Below is a small trained network, with its code and all its weights. Each question gives an input and a target symbol and asks what happens when units are switched off, that is, made to give their printed mean instead of their output.

import numpy as np


def w(rows, s, z=0):
    codes = np.array(rows[::2]) - 128.0
    scale = np.full(codes.shape[1], s)
    scale[-1] = z or s
    return codes * scale


def norm(h):
    return h / np.sqrt((h * h).mean(-1, keepdims=True) + 1e-5)


def f(y):
    return y / 2 * (1 + np.tanh(0.7978845608 * (y + 0.044715 * y**3)))


def softmax(a):
    e = np.exp(a - a.max(-1, keepdims=True))
    return e / e.sum(-1, keepdims=True)


def log_softmax(a):
    a = a - a.max(-1, keepdims=True)
    return a - np.log(np.exp(a).sum(-1, keepdims=True))


def net(x, mask):
    ids = ['ΓΛΩαεσ'.index(c) for c in x.split()]
    T = len(ids)
    res = E[ids] + P[:T]
    r = norm(res)
    for j in range(3):
        rows = slice(3 * j, 3 * j + 3)
        q, k, v = (r @ M[0][rows].T for M in (Q, K, V))
        z = softmax(np.where(np.tri(T) > 0, q @ k.T / 3**0.5, -1e9)) @ v
        o = O[0][rows]
        res = res + np.where(mask[j], z, o[:, -1]) @ o[:, :-1]
    y = f(norm(res) @ A[0][:, :-1].T + A[0][:, -1])
    res = res + np.where(mask[3:19], y, B[0][:, -1]) @ B[0][:, :-1]
    return log_softmax(norm(res)[-1] @ U[:, :-1].T + U[:, -1])


Q, K, V, O, A, B = {}, {}, {}, {}, {}, {}
E = w([
[73,178,123],'Γ',
[35,123,56],'Λ',
[121,73,165],'Ω',
[113,71,162],'α',
[100,157,136],'ε',
[167,42,8],'σ',
],0.013)
P = w([
[67,149,90],'0',
[162,18,173],'1',
[81,161,206],'2',
[165,94,107],'3',
[57,223,189],'4',
[144,120,87],'5',
[82,249,214],'6',
[149,116,88],'7',
[97,254,239],'8',
[145,104,76],'9',
[3,204,154],'10',
[153,97,84],'11',
],0.0068)
Q[0] = w([
[162,74,111],'head 1',
[146,132,183],'head 1',
[125,132,158],'head 1',
[145,10,116],'head 2',
[64,79,24],'head 2',
[80,95,139],'head 2',
[179,160,123],'head 3',
[46,134,162],'head 3',
[181,189,168],'head 3',
],0.013)
K[0] = w([
[113,123,119],'head 1',
[160,79,165],'head 1',
[181,109,73],'head 1',
[251,99,177],'head 2',
[118,93,68],'head 2',
[187,128,131],'head 2',
[163,146,165],'head 3',
[168,125,15],'head 3',
[109,133,169],'head 3',
],0.015)
V[0] = w([
[164,25,17],'head 1',
[133,109,177],'head 1',
[165,78,138],'head 1',
[184,146,140],'head 2',
[5,95,155],'head 2',
[171,62,129],'head 2',
[204,192,134],'head 3',
[58,255,241],'head 3',
[82,55,197],'head 3',
],0.0098)
O[0] = w([
[128,219,93,98],'head 1',
[83,124,154,121],'head 1',
[58,11,73,86],'head 1',
[32,102,254,60],'head 2',
[150,170,143,254],'head 2',
[203,180,114,108],'head 2',
[214,101,209,21],'head 3',
[42,87,60,58],'head 3',
[103,84,126,149],'head 3',
],0.0045,0.0061)
A[0] = w([
[67,45,92,89],'neuron 1',
[141,188,150,212],'neuron 2',
[133,71,194,153],'neuron 3',
[91,193,108,72],'neuron 4',
[86,121,94,188],'neuron 5',
[66,195,116,73],'neuron 6',
[51,91,53,140],'neuron 7',
[92,122,101,149],'neuron 8',
[100,128,201,71],'neuron 9',
[133,130,112,90],'neuron 10',
[103,156,98,93],'neuron 11',
[166,189,82,93],'neuron 12',
[61,129,183,126],'neuron 13',
[87,48,73,98],'neuron 14',
[253,128,134,253],'neuron 15',
[201,121,19,221],'neuron 16',
],0.014,0.0022)
B[0] = w([
[162,174,137,206],'neuron 1',
[178,33,55,193],'neuron 2',
[180,200,149,141],'neuron 3',
[137,133,107,202],'neuron 4',
[176,86,152,188],'neuron 5',
[96,131,133,222],'neuron 6',
[173,107,163,255],'neuron 7',
[206,162,119,168],'neuron 8',
[3,220,178,150],'neuron 9',
[82,130,152,129],'neuron 10',
[83,111,163,166],'neuron 11',
[190,183,150,185],'neuron 12',
[85,173,66,177],'neuron 13',
[55,110,104,213],'neuron 14',
[110,118,24,196],'neuron 15',
[130,225,204,250],'neuron 16',
],0.0055,0.0073)
U = w([
[87,143,186,185],'Γ',
[126,109,165,181],'Λ',
[163,134,19,61],'Ω',
[171,247,156,110],'α',
[96,80,124,250],'ε',
[16,157,118,217],'σ',
],0.012,0.0015)

Each question gives the input, a string of symbols that net reads in full, and the target symbol t.
The units are the heads (3 rows each of Q, K, V and O) and the neurons (one row each of A and B). Each row of codes is followed by its name. A weight is (code - 128) times the scale printed after its matrix; where a second scale follows, it is the last column's (O, A, B and U).
mask holds one flag per unit, heads first, then neurons. A switched-off unit (its flag False) gives its mean, the last column of its rows in O or B, instead of its output. The means were averaged over made-up inputs and are rounded, as every weight is.
A unit's drop is (log p(t) with every unit on - log p(t) with that unit switched off) / (log p(t) with every unit on - log p(t) with every unit switched off).
The circuit of an input: a set's keep is (log p(t) with only the set's units on - log p(t) with every unit switched off) / (log p(t) with every unit on - log p(t) with every unit switched off). Starting from the 12 units with the biggest drops (on a tie, the unit counted first), units are removed one at a time, each time the one whose removal leaves the highest keep (on an exact tie, the one counted first), for as long as the keep stays at least 0.8.
circuit, biggest first: the units of the circuit, biggest drop first
k most important neurons: the k neurons with the biggest drops, biggest first
which heads matter: for each layer, one digit per head in row order, 1 if its drop is at least 0.15 and else 0, layers parted by /
drop of u: that unit's drop, to one decimal
input σ ε ε Λ ε Γ α ε Ω, target σ: which heads matter : 000
input ε ε ε Ω σ Γ ε α, target Ω: circuit, biggest first : (neuron 15)
input ε α σ Γ ε ε ε Γ Γ, target σ: which heads matter : 010
input Λ σ ε ε, target Ω: circuit, biggest first : (neuron 15; neuron 2; head 1)
input ε Λ ε Λ σ α ε ε ε, target σ: which heads matter : 010
input ε Γ Ω σ Λ σ α ε, target Ω: 2 most important neurons : (neuron 2; neuron 15)
input ε Γ ε Γ σ ε α ε α σ α Γ, target Ω: which heads matter : 101
input σ Ω σ α Λ Λ ε σ Ω σ ε Γ, target Ω: which heads matter : 001
input Γ ε Γ Ω Γ ε α ε, target ε: which heads matter : 111
input Γ ε ε Λ α, target σ: which heads matter : 000
input Λ α σ ε α σ ε Ω, target Ω: which heads matter : 001
input ε α Ω ε ε ε Λ Ω Λ α ε α, target α: 4 most important neurons : (neuron 1; neuron 2; neuron 3; neuron 16)
input ε Λ ε α ε ε α Ω α ε Γ Ω, target α: which heads matter : 011
input ε α Ω, target σ: circuit, biggest first : (head 3)
input Ω Γ Ω α α ε ε Λ Γ, target σ: which heads matter : 000
input α α ε ε, target ε: 3 most important neurons : (neuron 16; neuron 14; neuron 7)
input α Ω α α α ε Γ ε ε, target σ: which heads matter : 000
input Γ σ ε Ω, target Ω: 3 most important neurons : (neuron 15; neuron 9; neuron 12)
input Ω α Λ ε ε Ω ε Ω α Γ Λ α, target α: drop of neuron 1 : 1.7
input Λ α α Λ Ω Λ σ, target α: drop of neuron 16 : 1.0
input ε α σ Γ α Γ σ, target α: drop of neuron 16 : 1.2
